Below is a small trained network, with its code and all its weights. Each question gives an input and a class and asks what happens when units are switched off, that is, made to give their printed mean instead of their output.

import numpy as np


def w(rows, s, z=0):
    codes = np.array(rows[::2]) - 128.0
    scale = np.full(codes.shape[1], s)
    scale[-1] = z or s
    return codes * scale


def norm(h):
    return h / np.sqrt((h * h).mean(-1, keepdims=True) + 1e-5)


def f(y):
    return np.maximum(y, 0)


def log_softmax(a):
    a = a - a.max(-1, keepdims=True)
    return a - np.log(np.exp(a).sum(-1, keepdims=True))


def net(x, mask):
    res = np.array(x, float).reshape(1, 8) / 4 @ E
    u = 0
    for l in range(2):
        y = f(norm(res) @ A[l][:, :-1].T + A[l][:, -1])
        res = res + np.where(mask[u : u + 7], y, B[l][:, -1]) @ B[l][:, :-1]
        u += 7
    return log_softmax(norm(res)[-1] @ U[:, :-1].T + U[:, -1])


A, B = {}, {}
E = w([
[214,95,77,150,136,145,124,138,127,143,63,168],'x0',
[182,184,147,118,66,213,60,120,82,129,53,150],'x1',
[147,91,68,90,133,140,227,210,86,92,92,102],'x2',
[125,97,208,102,78,207,114,198,6,104,117,34],'x3',
[46,56,137,154,54,122,107,89,139,86,161,72],'x4',
[131,145,190,171,222,107,65,76,141,212,164,120],'x5',
[119,112,121,59,164,175,144,140,146,95,122,107],'x6',
[107,186,122,129,116,102,136,109,143,128,145,148],'x7',
],0.0025)
A[0] = w([
[202,222,87,143,161,101,132,86,171,158,112,226,1],'L0N0',
[31,116,84,128,136,74,253,163,126,118,170,67,151],'L0N1',
[84,52,65,176,137,75,122,18,211,147,137,127,37],'L0N2',
[143,106,179,173,148,85,92,118,130,164,158,135,80],'L0N3',
[109,101,64,136,124,89,182,94,187,99,151,145,23],'L0N4',
[53,219,198,89,121,159,95,82,128,122,160,83,118],'L0N5',
[90,174,163,138,162,113,84,44,182,147,173,151,85],'L0N6',
],0.0069,0.0023)
B[0] = w([
[180,163,32,237,43,56,129,130,148,223,4,139,235],'L0N0',
[156,26,100,55,200,181,179,153,204,136,136,147,254],'L0N1',
[2,172,159,133,122,100,117,53,161,100,193,206,246],'L0N2',
[112,115,142,93,145,89,169,152,163,91,216,101,197],'L0N3',
[118,151,228,101,147,151,55,105,94,68,211,94,202],'L0N4',
[33,171,163,104,155,104,109,68,138,61,211,158,223],'L0N5',
[118,150,135,14,133,175,144,166,167,94,151,169,241],'L0N6',
],0.0046,0.0061)
A[1] = w([
[116,25,160,213,157,78,128,121,136,192,165,117,97],'L1N0',
[224,51,103,101,227,148,178,163,156,180,119,107,46],'L1N1',
[137,58,167,192,165,99,122,96,113,182,184,165,86],'L1N2',
[185,108,134,98,170,84,149,180,188,169,174,127,90],'L1N3',
[102,92,61,93,80,173,186,153,92,22,80,120,127],'L1N4',
[113,120,223,168,138,151,74,112,2,124,153,48,1],'L1N5',
[161,48,66,77,125,159,201,193,152,88,93,79,46],'L1N6',
],0.0072,0.0009)
B[1] = w([
[96,124,166,106,24,112,138,226,123,86,207,164,155],'L1N0',
[98,60,117,75,79,184,176,184,112,127,93,31,220],'L1N1',
[93,185,135,66,103,122,144,158,109,80,141,88,161],'L1N2',
[125,135,171,127,75,166,105,165,5,70,140,87,200],'L1N3',
[75,87,111,41,121,129,200,226,164,156,148,83,243],'L1N4',
[253,84,151,240,245,118,90,58,81,141,123,128,196],'L1N5',
[138,64,90,110,72,184,146,166,112,114,72,75,254],'L1N6',
],0.0051,0.0065)
U = w([
[194,223,38,247,54,35,112,118,159,244,13,185,103],'0',
[134,11,86,58,76,209,207,246,105,125,78,27,195],'1',
[229,101,196,233,223,153,59,61,33,130,130,87,11],'2',
[13,165,177,72,158,106,115,67,197,67,255,193,186],'3',
],0.0051,0.0013)

Each question gives the input, the list of numbers given to net, and the class t.
The units are the neurons (one row each of A and B). Each row of codes is followed by its name. A weight is (code - 128) times the scale printed after its matrix; where a second scale follows, it is the last column's (A, B and U).
mask holds one flag per neuron, layer by layer. A switched-off neuron (its flag False) gives its mean, the last column of its row in B, instead of its output. The means were averaged over made-up inputs and are rounded, as every weight is.
A unit's drop is (log p(t) with every unit on - log p(t) with that unit switched off) / (log p(t) with every unit on - log p(t) with every unit switched off).
The circuit of an input: a set's keep is (log p(t) with only the set's units on - log p(t) with every unit switched off) / (log p(t) with every unit on - log p(t) with every unit switched off). Starting from the 12 units with the biggest drops (on a tie, the unit counted first), units are removed one at a time, each time the one whose removal leaves the highest keep (on an exact tie, the one counted first), for as long as the keep stays at least 0.8.
circuit, biggest first: the units of the circuit, biggest drop first
most important unit: the unit with the biggest drop
top k neurons: the k neurons with the biggest drops, biggest first
k most important neurons of layer l: the k neurons of layer l with the biggest drops, biggest first
drop when u is switched off: that unit's drop, to one decimal
input [-4,-1,-5,7,3,-1,-4,-2], class 2: top 2 neurons : [L1N5; L0N2]
input [6,7,2,5,-2,3,-3,-2], class 2: most important unit : L0N1
input [-4,6,4,2,5,4,2,4], class 2: 3 most important neurons of layer 0 : [L0N6; L0N1; L0N2]
input [6,1,2,-3,3,8,0,1], class 3: 3 most important neurons of layer 1 : [L1N6; L1N5; L1N2]
input [3,6,4,6,-2,6,-3,0], class 2: circuit, biggest first : [L0N1; L1N5]
input [3,5,-1,6,-6,8,4,-8], class 2: top 2 neurons : [L0N1; L1N5]
input [-8,6,1,8,0,-4,6,7], class 3: top 2 neurons : [L0N5; L1N6]
input [4,5,-7,2,2,-4,-2,-8], class 2: circuit, biggest first : [L0N1; L0N6; L1N5]
input [5,0,-2,-8,5,-3,-3,4], class 0: 3 most important neurons of layer 0 : [L0N0; L0N5; L0N1]
input [-7,6,0,8,7,-2,6,-2], class 2: top 3 neurons : [L1N5; L0N6; L0N1]
input [0,1,-6,-1,-8,-7,8,1], class 0: top 2 neurons : [L0N0; L0N1]
input [6,3,4,-8,6,8,-8,-7], class 3: 2 most important neurons of layer 0 : [L0N2; L0N3]
input [-5,7,-2,-2,7,-3,-3,-6], class 3: top 2 neurons : [L0N5; L0N4]
input [5,3,1,-6,1,-3,2,0], class 0: circuit, biggest first : [L0N0]
input [5,-1,8,-6,-7,1,-3,0], class 0: top 2 neurons : [L0N0; L0N1]
input [-3,2,-5,-2,-1,-5,-4,-5], class 3: 2 most important neurons of layer 0 : [L0N6; L0N5]
input [2,8,-8,-5,5,-4,-4,4], class 0: 3 most important neurons of layer 0 : [L0N0; L0N4; L0N1]
input [-2,5,5,7,5,5,-7,-6], class 2: drop when L1N5 is switched off : 0.3
input [-7,-1,0,7,-3,5,8,2], class 3: drop when L0N5 is switched off : 2.3
input [-2,4,-4,-4,-8,-8,-5,4], class 0: drop when L0N6 is switched off : 0.0
input [3,3,-7,-4,-6,6,-1,-6], class 0: drop when L0N0 is switched off : 0.9
input [0,-8,-1,1,5,1,-7,-7], class 3: circuit, biggest first : [L0N2]
